Below is a small trained network, with its code and all its weights. Each question gives an input and a target symbol and asks what happens when units are switched off, that is, made to give their printed mean instead of their output.

import numpy as np


def w(rows, s, z=0):
    codes = np.array(rows[::2]) - 128.0
    scale = np.full(codes.shape[1], s)
    scale[-1] = z or s
    return codes * scale


def f(y):
    return np.maximum(y, 0)


def softmax(a):
    e = np.exp(a - a.max(-1, keepdims=True))
    return e / e.sum(-1, keepdims=True)


def log_softmax(a):
    a = a - a.max(-1, keepdims=True)
    return a - np.log(np.exp(a).sum(-1, keepdims=True))


def net(x, mask):
    ids = ['Γαεζξπσ'.index(c) for c in x.split()]
    T = len(ids)
    res = E[ids] + P[:T]
    u = 0
    for l in range(2):
        r = res
        for j in range(3):
            rows = slice(2 * j, 2 * j + 2)
            q, k, v = (r @ M[l][rows].T for M in (Q, K, V))
            z = softmax(np.where(np.tri(T) > 0, q @ k.T / 2**0.5, -1e9)) @ v
            o = O[l][rows]
            res = res + np.where(mask[u + j], z, o[:, -1]) @ o[:, :-1]
        u += 3
        y = f(res @ A[l][:, :-1].T + A[l][:, -1])
        res = res + np.where(mask[u : u + 8], y, B[l][:, -1]) @ B[l][:, :-1]
        u += 8
    return log_softmax(res[-1] @ U[:, :-1].T + U[:, -1])


Q, K, V, O, A, B = {}, {}, {}, {}, {}, {}
E = w([
[110,154,157,255,200,78,72,141,181,52,55,96],'Γ',
[163,161,117,210,170,97,101,81,62,82,42,112],'α',
[210,81,197,90,95,31,119,137,191,74,85,91],'ε',
[71,149,108,58,129,31,27,172,92,137,85,100],'ζ',
[71,79,74,86,183,128,96,59,149,32,80,104],'ξ',
[102,138,186,111,219,192,145,168,92,156,111,8],'π',
[141,32,183,196,99,143,142,179,140,117,176,191],'σ',
],0.008)
P = w([
[100,193,121,72,124,147,254,218,149,27,19,205],'0',
[94,194,148,125,148,90,153,162,138,82,53,163],'1',
[72,160,153,110,109,124,176,167,130,69,66,139],'2',
[94,122,144,105,146,108,147,163,129,74,77,142],'3',
[89,112,156,131,155,97,111,112,119,88,107,105],'4',
[92,87,145,128,129,106,112,104,102,93,103,78],'5',
[112,79,155,130,124,112,88,96,97,107,121,69],'6',
[123,48,142,144,109,126,79,70,64,121,131,50],'7',
[98,48,157,151,132,128,65,112,143,127,138,49],'8',
[114,36,134,179,142,141,43,114,144,85,156,34],'9',
[109,13,118,197,120,134,19,103,126,66,149,10],'10',
],0.0055)
Q[0] = w([
[154,41,95,164,154,27,46,64,161,47,71,79],'L0H0',
[160,153,89,146,105,206,216,113,203,214,217,178],'L0H0',
[157,212,106,94,117,132,189,89,75,150,137,158],'L0H1',
[127,180,129,38,70,182,235,169,240,198,206,168],'L0H1',
[50,50,154,230,254,128,3,111,39,33,36,19],'L0H2',
[189,214,67,40,46,172,240,71,189,252,230,236],'L0H2',
],0.009)
K[0] = w([
[111,22,113,119,98,141,64,97,101,179,210,66],'L0H0',
[184,227,149,192,101,74,146,159,131,138,87,184],'L0H0',
[121,151,135,68,71,97,169,202,233,108,140,231],'L0H1',
[94,224,98,103,167,160,132,171,164,129,119,145],'L0H1',
[197,3,209,130,36,98,84,105,180,156,177,120],'L0H2',
[71,255,80,122,200,123,130,136,73,132,88,124],'L0H2',
],0.0078)
V[0] = w([
[27,98,10,112,129,128,113,58,128,116,133,198],'L0H0',
[117,47,140,129,181,187,151,35,204,17,74,47],'L0H0',
[33,80,227,154,145,98,81,227,255,138,119,98],'L0H1',
[214,174,136,246,212,29,23,66,95,113,89,59],'L0H1',
[2,105,79,208,166,230,111,149,69,146,184,221],'L0H2',
[64,205,68,78,238,125,115,71,153,104,51,38],'L0H2',
],0.005)
O[0] = w([
[218,110,189,106,61,158,7,118,162,126,113,166,101],'L0H0',
[131,113,179,97,138,169,160,50,193,248,93,154,229],'L0H0',
[3,174,169,159,69,79,108,211,233,249,163,129,167],'L0H1',
[147,120,188,201,158,76,91,66,115,109,202,88,255],'L0H1',
[49,104,231,143,129,227,48,156,63,58,76,176,85],'L0H2',
[203,236,220,113,117,119,131,99,184,102,161,117,71],'L0H2',
],0.005,0.0051)
A[0] = w([
[145,105,181,170,112,151,141,181,98,48,122,232,228],'L0N0',
[115,71,95,222,90,138,128,126,153,134,254,205,240],'L0N1',
[81,83,92,106,155,228,189,185,60,185,175,113,27],'L0N2',
[171,152,126,149,92,47,115,207,198,49,66,144,223],'L0N3',
[165,218,207,144,121,169,176,113,57,143,129,106,70],'L0N4',
[102,141,46,140,101,156,88,150,44,155,77,79,69],'L0N5',
[150,124,158,158,61,159,215,118,167,162,212,235,186],'L0N6',
[78,114,100,125,184,77,64,92,176,109,167,55,249],'L0N7',
],0.0052,0.0017)
B[0] = w([
[166,146,200,129,93,50,214,96,151,81,44,146,171],'L0N0',
[253,54,203,123,136,113,146,157,169,113,95,6,176],'L0N1',
[181,216,179,87,151,189,103,60,110,122,213,210,152],'L0N2',
[65,195,180,128,43,34,191,112,36,140,168,218,186],'L0N3',
[88,146,108,13,232,134,209,177,99,118,94,119,150],'L0N4',
[83,34,236,135,88,212,111,121,202,208,138,212,151],'L0N5',
[155,32,243,143,223,84,241,168,48,137,77,160,146],'L0N6',
[127,161,155,139,103,45,78,78,64,181,127,53,254],'L0N7',
],0.004,0.006)
Q[1] = w([
[177,125,156,186,152,136,28,42,86,128,212,59],'L1H0',
[134,51,120,111,111,179,106,138,120,122,176,156],'L1H0',
[65,116,99,84,116,161,178,215,156,143,22,189],'L1H1',
[126,65,114,136,128,150,6,105,81,125,201,111],'L1H1',
[98,115,216,77,221,86,170,45,132,202,49,20],'L1H2',
[184,95,117,170,163,94,2,75,88,191,178,59],'L1H2',
],0.0067)
K[1] = w([
[94,50,164,176,100,98,75,126,101,176,182,96],'L1H0',
[131,141,62,148,173,162,98,106,134,185,109,82],'L1H0',
[166,227,125,161,134,142,212,114,136,102,77,187],'L1H1',
[187,84,110,138,100,104,115,78,137,175,254,63],'L1H1',
[198,39,190,156,173,189,164,196,174,136,187,65],'L1H2',
[150,84,129,131,138,158,41,86,100,200,226,41],'L1H2',
],0.0063)
V[1] = w([
[80,164,158,252,120,137,67,83,191,157,141,137],'L1H0',
[140,165,103,97,135,154,65,104,29,76,123,114],'L1H0',
[149,128,141,255,199,158,171,121,75,92,185,70],'L1H1',
[40,173,139,117,88,94,84,190,86,177,200,82],'L1H1',
[106,186,105,49,185,222,105,109,169,199,147,62],'L1H2',
[173,135,94,140,107,61,44,50,132,98,94,104],'L1H2',
],0.0062)
O[1] = w([
[81,163,108,145,146,199,135,221,233,68,76,226,181],'L1H0',
[162,124,153,61,126,137,93,181,32,49,115,104,43],'L1H0',
[35,105,87,71,240,55,179,169,122,127,79,141,196],'L1H1',
[111,165,70,186,42,128,177,243,119,67,136,123,147],'L1H1',
[132,179,168,71,83,95,184,81,174,86,3,92,2],'L1H2',
[210,209,112,104,192,107,101,121,142,135,176,171,107],'L1H2',
],0.0062,0.0035)
A[1] = w([
[130,130,144,117,131,147,105,109,131,154,170,158,151],'L1N0',
[151,193,139,118,128,84,145,131,150,127,122,107,125],'L1N1',
[105,94,12,63,151,190,171,95,143,82,127,117,10],'L1N2',
[137,127,86,126,119,186,173,156,148,90,154,154,67],'L1N3',
[123,125,154,144,126,110,117,120,144,129,140,125,103],'L1N4',
[140,169,142,148,151,141,143,128,126,87,98,150,116],'L1N5',
[147,138,42,106,102,161,139,125,124,102,144,154,1],'L1N6',
[154,149,80,113,118,151,138,140,136,99,140,145,83],'L1N7',
],0.011,0.0098)
B[1] = w([
[148,146,125,140,138,135,78,139,123,125,148,150,182],'L1N0',
[147,160,97,82,129,154,163,139,115,95,119,145,253],'L1N1',
[73,16,130,246,224,119,228,124,15,136,254,111,128],'L1N2',
[105,85,159,137,95,137,187,98,110,158,141,171,128],'L1N3',
[137,147,114,102,134,146,127,109,142,117,115,122,175],'L1N4',
[127,123,109,84,175,102,140,157,114,125,110,158,172],'L1N5',
[187,106,125,127,157,185,124,90,74,126,240,180,128],'L1N6',
[92,123,134,151,110,146,134,132,165,152,129,119,129],'L1N7',
],0.01,0.0055)
U = w([
[91,147,51,101,159,166,149,195,212,105,122,252,55],'Γ',
[141,126,124,48,249,69,106,140,33,90,138,168,73],'α',
[187,152,32,149,132,55,194,70,173,231,217,57,63],'ε',
[174,185,100,148,34,175,87,186,59,4,192,88,138],'ζ',
[211,169,214,109,93,189,42,47,198,136,93,176,90],'ξ',
[99,107,150,85,88,114,176,119,135,99,12,29,123],'π',
[66,47,174,186,129,141,71,131,92,181,133,115,254],'σ',
],0.0037,0.0029)

Each question gives the input, a string of symbols that net reads in full, and the target symbol t.
The units are the heads (2 rows each of Q, K, V and O) and the neurons (one row each of A and B). Each row of codes is followed by its name. A weight is (code - 128) times the scale printed after its matrix; where a second scale follows, it is the last column's (O, A, B and U).
mask holds one flag per unit, layer by layer, with each layer's heads first. A switched-off unit (its flag False) gives its mean, the last column of its rows in O or B, instead of its output. The means were averaged over made-up inputs and are rounded, as every weight is.
A unit's drop is (log p(t) with every unit on - log p(t) with that unit switched off) / (log p(t) with every unit on - log p(t) with every unit switched off).
The circuit of an input: a set's keep is (log p(t) with only the set's units on - log p(t) with every unit switched off) / (log p(t) with every unit on - log p(t) with every unit switched off). Starting from the 12 units with the biggest drops (on a tie, the unit counted first), units are removed one at a time, each time the one whose removal leaves the highest keep (on an exact tie, the one counted first), for as long as the keep stays at least 0.8.
circuit, biggest first: the units of the circuit, biggest drop first
unit that matters most: the unit with the biggest drop
k most important neurons of layer l: the k neurons of layer l with the biggest drops, biggest first
heads that matter: for each layer, one digit per head in row order, 1 if its drop is at least 0.15 and else 0, layers parted by /
drop of u: that unit's drop, to one decimal
input α σ α σ ε σ ζ ζ α α, target ζ: circuit, biggest first	L1H1; L0H0; L0H1
input α ξ ζ, target ξ: circuit, biggest first	L0H0; L1H1; L0H2
input α σ α Γ Γ ε α, target ε: circuit, biggest first	L0H2
input Γ α ζ ξ, target ξ: circuit, biggest first	L0H0; L0H2
input α ξ α ζ ξ Γ, target ξ: heads that matter	100 / 010
input σ α ζ α ζ α, target ζ: heads that matter	110 / 110
input ξ ξ ξ α π, target ξ: circuit, biggest first	L0H0; L1H1; L0H2
input π ξ π ξ, target π: circuit, biggest first	L1H2; L0H1
input π π π α ζ ζ Γ, target ζ: heads that matter	100 / 010
input ξ ξ α σ ξ α ξ α, target ξ: circuit, biggest first	L0H0; L1H1
input σ α ζ, target σ: heads that matter	001 / 001
input Γ Γ α, target Γ: heads that matter	010 / 100
input σ ξ ξ α ε, target ξ: heads that matter	110 / 010
input σ π ε, target σ: heads that matter	010 / 001
input α α σ ε π Γ α α α Γ, target α: circuit, biggest first	L0H1; L1H2; L1H1
input ε π Γ ε α ζ, target ε: circuit, biggest first	L0H2
input π π α, target π: circuit, biggest first	L1H2; L0N4; L0H1; L0H2
input α σ ε ε ε π, target ε: heads that matter	001 / 100
input ε ξ ζ α, target ε: heads that matter	001 / 100
input π π ζ, target π: unit that matters most	L1H2
input σ α ε ε α Γ, target ε: heads that matter	001 / 000
input ξ Γ ζ α α α Γ, target α: 2 most important neurons of layer 0	L0N7; L0N5
input σ π σ, target σ: drop of L0H2	0.1
input π π ξ α ε ξ, target ξ: drop of L0H0	1.0
input π σ Γ ζ, target σ: drop of L0H2	0.3
